Here is a tiny trained network, its code and every weight. The questions are about switching its units off for an input and a class, where a switched-off unit gives its printed mean instead of its output.

import numpy as np


def w(rows, s, z=0):
    codes = np.array(rows[::2]) - 128.0
    scale = np.full(codes.shape[1], s)
    scale[-1] = z or s
    return codes * scale


def f(y):
    return y / 2 * (1 + np.tanh(0.7978845608 * (y + 0.044715 * y**3)))


def log_softmax(a):
    a = a - a.max(-1, keepdims=True)
    return a - np.log(np.exp(a).sum(-1, keepdims=True))


def net(x, mask):
    res = np.array(x, float).reshape(1, 3) / 4 @ E
    y = f(res @ A[0][:, :-1].T + A[0][:, -1])
    res = res + np.where(mask, y, B[0][:, -1]) @ B[0][:, :-1]
    return log_softmax(res[-1] @ U[:, :-1].T + U[:, -1])


A, B = {}, {}
E = w([
[59,211,128,219,94,150,178],'x0',
[219,110,179,176,43,193,51],'x1',
[253,246,62,142,119,97,132],'x2',
],0.012)
A[0] = w([
[162,96,128,146,114,146,71,106],'neuron 1',
[254,188,87,113,164,111,99,94],'neuron 2',
[126,143,115,70,128,83,183,115],'neuron 3',
[58,204,123,206,101,199,153,136],'neuron 4',
[89,99,156,101,117,154,123,90],'neuron 5',
[169,103,117,68,115,59,101,86],'neuron 6',
[92,70,151,128,109,136,143,149],'neuron 7',
[180,161,89,139,119,117,157,100],'neuron 8',
[168,97,149,91,51,172,130,144],'neuron 9',
[140,113,136,184,78,150,75,99],'neuron 10',
[164,112,165,175,109,151,83,124],'neuron 11',
[90,141,144,87,166,56,161,163],'neuron 12',
[86,91,148,125,149,181,108,95],'neuron 13',
[169,179,86,104,106,101,140,136],'neuron 14',
[92,56,127,130,133,153,106,132],'neuron 15',
[167,131,117,135,120,199,72,101],'neuron 16',
[159,83,134,72,183,116,81,187],'neuron 17',
[130,116,122,89,189,68,167,139],'neuron 18',
[160,98,181,160,64,182,103,158],'neuron 19',
[99,106,106,101,146,78,192,124],'neuron 20',
[139,121,118,166,111,115,78,125],'neuron 21',
[74,155,120,190,117,155,177,104],'neuron 22',
[150,104,87,36,163,153,55,87],'neuron 23',
[90,98,195,113,103,147,140,125],'neuron 24',
[153,158,111,134,136,151,157,255],'neuron 25',
[105,158,136,229,79,109,184,69],'neuron 26',
[109,118,82,52,99,125,68,87],'neuron 27',
[102,147,111,109,162,58,122,85],'neuron 28',
[99,115,84,132,153,72,176,112],'neuron 29',
],0.013,0.016)
B[0] = w([
[172,139,112,109,99,151,167,184],'neuron 1',
[89,147,139,144,152,82,152,230],'neuron 2',
[124,132,93,126,124,148,155,164],'neuron 3',
[140,52,138,180,106,158,117,234],'neuron 4',
[118,156,160,147,141,72,225,164],'neuron 5',
[171,53,157,192,97,103,179,167],'neuron 6',
[73,154,158,128,173,93,125,198],'neuron 7',
[112,153,157,154,156,81,176,171],'neuron 8',
[145,138,83,116,139,156,128,214],'neuron 9',
[168,160,87,87,110,137,184,193],'neuron 10',
[142,178,108,100,128,163,172,206],'neuron 11',
[151,159,61,111,136,163,103,204],'neuron 12',
[116,178,143,150,146,76,190,175],'neuron 13',
[90,156,134,156,192,103,153,190],'neuron 14',
[84,146,130,164,181,104,146,199],'neuron 15',
[132,132,123,102,137,140,168,187],'neuron 16',
[119,71,145,180,151,168,87,232],'neuron 17',
[149,138,97,85,124,167,131,188],'neuron 18',
[128,176,101,93,121,179,122,253],'neuron 19',
[129,155,73,98,100,170,155,184],'neuron 20',
[127,141,110,130,141,142,152,161],'neuron 21',
[135,90,140,156,123,140,149,185],'neuron 22',
[175,71,126,183,131,144,151,187],'neuron 23',
[79,156,125,153,161,92,150,191],'neuron 24',
[79,139,137,144,182,147,39,241],'neuron 25',
[183,62,116,183,130,116,202,182],'neuron 26',
[190,63,145,146,73,81,248,148],'neuron 27',
[171,153,95,108,80,114,225,154],'neuron 28',
[159,175,69,82,87,156,165,176],'neuron 29',
],0.014,0.017)
U = w([
[152,174,92,80,121,166,148,113],'0',
[92,170,134,147,179,7,150,78],'1',
[158,26,128,168,129,131,140,132],'2',
[78,138,123,123,189,185,3,254],'3',
[153,105,123,107,62,82,109,104],'4',
[137,149,136,80,123,87,105,100],'5',
],0.017,0.0087)

Each question gives the input, the list of numbers given to net, and the class t.
The units are the neurons (one row each of A and B). Each row of codes is followed by its name. A weight is (code - 128) times the scale printed after its matrix; where a second scale follows, it is the last column's (A, B and U).
mask holds one flag per neuron, in row order. A switched-off neuron (its flag False) gives its mean, the last column of its row in B, instead of its output. The means were averaged over made-up inputs and are rounded, as every weight is.
A unit's drop is (log p(t) with every unit on - log p(t) with that unit switched off) / (log p(t) with every unit on - log p(t) with every unit switched off).
The circuit of an input: a set's keep is (log p(t) with only the set's units on - log p(t) with every unit switched off) / (log p(t) with every unit on - log p(t) with every unit switched off). Starting from the 12 units with the biggest drops (on a tie, the unit counted first), units are removed one at a time, each time the one whose removal leaves the highest keep (on an exact tie, the one counted first), for as long as the keep stays at least 0.8.
circuit, biggest first: the units of the circuit, biggest drop first
most important unit: the unit with the biggest drop
k most important neurons: the k neurons with the biggest drops, biggest first
drop of u: that unit's drop, to one decimal
input [6,5,-3], class 2: most important unit : neuron 4
input [-5,4,2], class 2: 2 most important neurons : [neuron 6; neuron 17]
input [-8,-8,-1], class 0: 2 most important neurons : [neuron 12; neuron 18]
input [1,-8,-8], class 0: 4 most important neurons : [neuron 20; neuron 12; neuron 29; neuron 18]
input [-6,7,8], class 1: 2 most important neurons : [neuron 2; neuron 14]
input [-5,-6,-5], class 0: 3 most important neurons : [neuron 18; neuron 20; neuron 12]
input [-6,-3,-6], class 1: 2 most important neurons : [neuron 7; neuron 4]
input [7,-6,-5], class 2: 4 most important neurons : [neuron 4; neuron 22; neuron 26; neuron 19]
input [7,-3,8], class 1: 2 most important neurons : [neuron 14; neuron 8]
input [7,1,6], class 2: 2 most important neurons : [neuron 4; neuron 26]
input [0,-5,7], class 1: 2 most important neurons : [neuron 2; neuron 14]
input [-3,4,6], class 1: drop of neuron 2 : 0.4
input [-7,1,-7], class 1: drop of neuron 7 : 0.7
input [-6,0,8], class 1: circuit, biggest first : [neuron 2]
input [8,4,3], class 2: drop of neuron 23 : 0.0
